Below are the code and all the weights of a small trained network. Each question names an input and a target symbol and asks about switching units off, where a switched-off unit gives its printed mean instead of its output.

import numpy as np


def w(rows, s, z=0):
    codes = np.array(rows[::2]) - 128.0
    scale = np.full(codes.shape[1], s)
    scale[-1] = z or s
    return codes * scale


def norm(h):
    return h / np.sqrt((h * h).mean(-1, keepdims=True) + 1e-5)


def f(y):
    return y / 2 * (1 + np.tanh(0.7978845608 * (y + 0.044715 * y**3)))


def softmax(a):
    e = np.exp(a - a.max(-1, keepdims=True))
    return e / e.sum(-1, keepdims=True)


def log_softmax(a):
    a = a - a.max(-1, keepdims=True)
    return a - np.log(np.exp(a).sum(-1, keepdims=True))


def net(x, mask):
    ids = ['γεζηθλμξσψ'.index(c) for c in x.split()]
    T = len(ids)
    res = E[ids] + P[:T]
    r = norm(res)
    for j in range(3):
        rows = slice(2 * j, 2 * j + 2)
        q, k, v = (r @ M[0][rows].T for M in (Q, K, V))
        z = softmax(np.where(np.tri(T) > 0, q @ k.T / 2**0.5, -1e9)) @ v
        o = O[0][rows]
        res = res + np.where(mask[j], z, o[:, -1]) @ o[:, :-1]
    y = f(norm(res) @ A[0][:, :-1].T + A[0][:, -1])
    res = res + np.where(mask[3:7], y, B[0][:, -1]) @ B[0][:, :-1]
    return log_softmax(norm(res)[-1] @ U[:, :-1].T + U[:, -1])


Q, K, V, O, A, B = {}, {}, {}, {}, {}, {}
E = w([
[54,141,199,127,120,190],'γ',
[241,94,205,6,177,90],'ε',
[146,146,120,216,119,135],'ζ',
[159,142,135,218,90,183],'η',
[108,205,118,88,45,90],'θ',
[136,126,86,146,191,192],'λ',
[114,145,106,148,89,167],'μ',
[110,112,78,247,74,133],'ξ',
[102,127,74,190,87,122],'σ',
[83,147,73,180,121,98],'ψ',
],0.016)
P = w([
[104,3,65,215,42,106],'0',
[120,39,80,206,72,108],'1',
[123,63,93,199,95,108],'2',
[144,86,111,207,130,107],'3',
[159,121,128,201,140,110],'4',
[176,134,154,205,165,118],'5',
[193,157,158,201,183,118],'6',
[195,180,166,185,199,122],'7',
[209,199,179,173,215,133],'8',
[228,212,197,195,225,142],'9',
],0.0061)
Q[0] = w([
[160,176,130,154,149,95],'H0',
[144,94,92,136,115,125],'H0',
[117,234,119,227,102,162],'H1',
[108,130,124,94,150,140],'H1',
[142,64,130,8,122,93],'H2',
[116,132,170,73,100,96],'H2',
],0.015)
K[0] = w([
[227,76,134,92,143,150],'H0',
[140,159,70,143,88,126],'H0',
[170,163,250,9,191,81],'H1',
[138,50,43,142,144,151],'H1',
[119,95,73,254,64,144],'H2',
[64,104,100,157,45,124],'H2',
],0.0092)
V[0] = w([
[160,19,166,57,143,94],'H0',
[67,156,204,99,228,158],'H0',
[184,192,93,105,42,67],'H1',
[189,57,146,106,174,129],'H1',
[149,200,138,180,120,173],'H2',
[148,69,14,157,255,227],'H2',
],0.008)
O[0] = w([
[128,150,134,144,188,206,2],'H0',
[129,113,32,254,100,137,6],'H0',
[254,155,54,103,108,76,148],'H1',
[206,33,254,184,153,97,67],'H1',
[96,109,82,79,62,158,189],'H2',
[142,28,49,82,221,210,120],'H2',
],0.0076,0.0042)
A[0] = w([
[134,44,118,139,167,215,253],'N0',
[102,132,111,144,142,131,178],'N1',
[38,164,133,127,100,148,177],'N2',
[254,28,202,89,119,62,181],'N3',
],0.0097,0.0037)
B[0] = w([
[206,194,35,150,142,140,254],'N0',
[200,149,146,127,158,104,154],'N1',
[161,142,254,239,241,179,250],'N2',
[149,83,229,153,204,55,244],'N3',
],0.0087,0.0052)
U = w([
[94,186,190,200,157,178,186],'γ',
[184,171,140,108,177,129,9],'ε',
[173,45,176,104,146,53,180],'ζ',
[247,112,160,151,53,195,2],'η',
[164,242,104,123,62,87,164],'θ',
[167,144,20,137,181,186,204],'λ',
[124,127,163,51,89,214,102],'μ',
[113,59,82,186,39,146,51],'ξ',
[55,62,102,105,80,107,140],'σ',
[36,166,74,124,201,69,17],'ψ',
],0.011,0.0033)

Each question gives the input, a string of symbols that net reads in full, and the target symbol t.
The units are the heads (2 rows each of Q, K, V and O) and the neurons (one row each of A and B). Each row of codes is followed by its name. A weight is (code - 128) times the scale printed after its matrix; where a second scale follows, it is the last column's (O, A, B and U).
mask holds one flag per unit, heads first, then neurons. A switched-off unit (its flag False) gives its mean, the last column of its rows in O or B, instead of its output. The means were averaged over made-up inputs and are rounded, as every weight is.
A unit's drop is (log p(t) with every unit on - log p(t) with that unit switched off) / (log p(t) with every unit on - log p(t) with every unit switched off).
The circuit of an input: a set's keep is (log p(t) with only the set's units on - log p(t) with every unit switched off) / (log p(t) with every unit on - log p(t) with every unit switched off). Starting from all 7 units, units are removed one at a time, each time the one whose removal leaves the highest keep (on an exact tie, the one counted first), for as long as the keep stays at least 0.8.
units of the circuit, in order: the units of the circuit, biggest drop first
top k neurons: the k neurons with the biggest drops, biggest first
heads that matter: for each layer, one digit per head in row order, 1 if its drop is at least 0.15 and else 0, layers parted by /
drop when u is switched off: that unit's drop, to one decimal
input ψ ξ μ μ, target μ: units of the circuit, in order : (H0, H1, N0, H2)
input ψ ζ μ, target μ: heads that matter : 101
input ε θ ψ η ζ, target ζ: units of the circuit, in order : (H1)
input γ λ γ ψ, target γ: units of the circuit, in order : (H1, N2)
input σ ζ ζ, target ζ: heads that matter : 100
input ε ψ ψ ζ η η ζ ξ λ ξ, target ζ: units of the circuit, in order : (H1, N3)
input ζ ζ γ θ ζ ξ, target θ: heads that matter : 010
input γ ε λ ζ γ ζ σ μ λ θ, target ζ: heads that matter : 010
input ψ ζ ζ ζ σ, target σ: heads that matter : 101
input ε ψ ζ ζ ψ γ ζ γ θ θ, target γ: heads that matter : 101
input μ ψ γ λ θ μ, target θ: units of the circuit, in order : (H1, H2)
input γ ζ ψ ψ σ, target γ: top 2 neurons : (N2, N3)
input λ ζ γ σ ψ, target γ: units of the circuit, in order : (N2, H1)
input η ψ ψ σ, target σ: heads that matter : 111
input σ ζ μ ξ, target ξ: heads that matter : 111
input ε ζ γ θ ψ ψ λ λ η ξ, target ζ: top neuron : (N3)
input ζ ψ ψ, target ψ: top 3 neurons : (N0, N3, N2)
input η ψ μ μ ζ ξ, target ξ: units of the circuit, in order : (H2, H0, N3, N0)
input ζ ζ ξ γ γ μ θ σ ζ, target θ: heads that matter : 010
input μ η η ψ, target ψ: top neuron : (N3)
input γ γ λ θ ξ, target θ: drop when H1 is switched off : 0.7
input γ ζ ζ λ θ ζ ψ, target θ: drop when N2 is switched off : 0.0
input θ μ σ, target θ: drop when H1 is switched off : 0.4
